Below is a small trained network, with its code and all its weights. Each question gives an input and a class and asks what happens when units are switched off, that is, made to give their printed mean instead of their output.

import numpy as np


def w(rows, s, z=0):
    codes = np.array(rows[::2]) - 128.0
    scale = np.full(codes.shape[1], s)
    scale[-1] = z or s
    return codes * scale


def f(y):
    return y / 2 * (1 + np.tanh(0.7978845608 * (y + 0.044715 * y**3)))


def log_softmax(a):
    a = a - a.max(-1, keepdims=True)
    return a - np.log(np.exp(a).sum(-1, keepdims=True))


def net(x, mask):
    res = np.array(x, float).reshape(1, 3) / 4 @ E
    y = f(res @ A[0][:, :-1].T + A[0][:, -1])
    res = res + np.where(mask, y, B[0][:, -1]) @ B[0][:, :-1]
    return log_softmax(res[-1] @ U[:, :-1].T + U[:, -1])


A, B = {}, {}
E = w([
[187,64,178,150,56,215,103,221,94,153],'x0',
[102,22,118,93,150,166,138,24,101,164],'x1',
[120,156,97,154,206,227,63,92,254,215],'x2',
],0.009)
A[0] = w([
[156,86,88,113,164,143,144,118,90,94,148],'N0',
[96,205,104,117,153,22,148,28,152,113,92],'N1',
[125,136,118,114,109,123,126,127,142,139,245],'N2',
[131,73,121,136,104,164,96,206,109,164,82],'N3',
[116,85,96,107,134,133,144,111,116,148,77],'N4',
[150,99,148,114,106,198,158,195,121,109,108],'N5',
[144,223,114,126,120,76,130,212,131,104,131],'N6',
[113,109,162,154,109,74,163,112,122,91,86],'N7',
[141,118,101,97,128,74,156,149,57,100,89],'N8',
[133,178,111,108,160,207,122,107,229,145,85],'N9',
[135,218,113,123,127,101,120,205,152,118,78],'N10',
[128,131,148,191,158,156,124,104,155,124,112],'N11',
[124,112,153,120,103,57,155,132,43,77,111],'N12',
[123,8,115,100,129,127,135,4,77,138,94],'N13',
],0.012,0.013)
B[0] = w([
[131,145,129,154,147,123,134,152,157,124,163],'N0',
[192,82,124,86,95,205,121,148,52,100,252],'N1',
[113,147,117,199,249,78,136,154,72,102,248],'N2',
[156,105,110,73,66,176,128,102,99,110,186],'N3',
[134,128,183,106,58,158,111,119,151,154,137],'N4',
[169,118,119,85,118,160,127,129,95,111,196],'N5',
[92,129,174,155,116,145,158,104,176,98,236],'N6',
[121,125,104,99,70,123,116,140,155,161,160],'N7',
[148,154,109,85,98,98,89,125,151,187,190],'N8',
[112,120,107,96,78,47,95,144,139,183,237],'N9',
[122,145,172,115,72,171,163,68,215,133,195],'N10',
[125,145,95,121,115,144,131,135,153,162,162],'N11',
[111,117,88,131,154,96,88,138,130,190,235],'N12',
[101,157,183,147,94,153,169,95,208,95,231],'N13',
],0.022,0.012)
U = w([
[100,137,29,86,89,76,47,132,162,255,105],'0',
[84,162,177,142,86,177,193,58,207,106,63],'1',
[249,70,67,51,88,229,121,125,46,87,87],'2',
[101,150,76,220,235,86,151,158,66,85,255],'3',
],0.0099,0.0053)

Each question gives the input, the list of numbers given to net, and the class t.
The units are the neurons (one row each of A and B). Each row of codes is followed by its name. A weight is (code - 128) times the scale printed after its matrix; where a second scale follows, it is the last column's (A, B and U).
mask holds one flag per neuron, in row order. A switched-off neuron (its flag False) gives its mean, the last column of its row in B, instead of its output. The means were averaged over made-up inputs and are rounded, as every weight is.
A unit's drop is (log p(t) with every unit on - log p(t) with that unit switched off) / (log p(t) with every unit on - log p(t) with every unit switched off).
The circuit of an input: a set's keep is (log p(t) with only the set's units on - log p(t) with every unit switched off) / (log p(t) with every unit on - log p(t) with every unit switched off). Starting from the 12 units with the biggest drops (on a tie, the unit counted first), units are removed one at a time, each time the one whose removal leaves the highest keep (on an exact tie, the one counted first), for as long as the keep stays at least 0.8.
circuit, biggest first: the units of the circuit, biggest drop first
most important unit: the unit with the biggest drop
top k neurons: the k neurons with the biggest drops, biggest first
drop of u: that unit's drop, to one decimal
input [-3,7,2], class 1: circuit, biggest first -> N13
input [2,-4,2], class 1: top 2 neurons -> N12, N10
input [-1,-3,-3], class 3: circuit, biggest first -> N9, N13, N3
input [5,-4,-5], class 0: top 2 neurons -> N1, N12
input [-8,-6,-6], class 2: top 2 neurons -> N1, N9
input [3,-3,-2], class 3: circuit, biggest first -> N1, N13, N9
input [-2,0,3], class 3: circuit, biggest first -> N8, N10
input [3,-7,-8], class 0: top 2 neurons -> N12, N8
input [4,0,-4], class 0: top 2 neurons -> N1, N12
input [-7,-6,6], class 2: top 3 neurons -> N1, N13, N12
input [4,-5,1], class 1: top 2 neurons -> N1, N6
input [8,-5,7], class 2: top 4 neurons -> N3, N5, N12, N8
input [1,-7,-7], class 0: top 4 neurons -> N12, N8, N13, N7
input [-2,3,0], class 3: most important unit -> N10
input [0,3,0], class 3: top 2 neurons -> N10, N6
input [7,-7,-7], class 0: top 3 neurons -> N12, N1, N8
input [-8,-6,-3], class 2: top 2 neurons -> N1, N13
input [2,-7,5], class 1: top 2 neurons -> N10, N6
input [-8,-8,-8], class 0: top 4 neurons -> N12, N8, N13, N7
input [3,2,-2], class 3: most important unit -> N1
input [-8,5,4], class 2: drop of N1 -> 2.8
input [-3,4,-6], class 0: drop of N12 -> 1.2
input [1,-7,-1], class 1: drop of N10 -> 0.0
input [-5,5,-8], class 0: drop of N12 -> 2.1
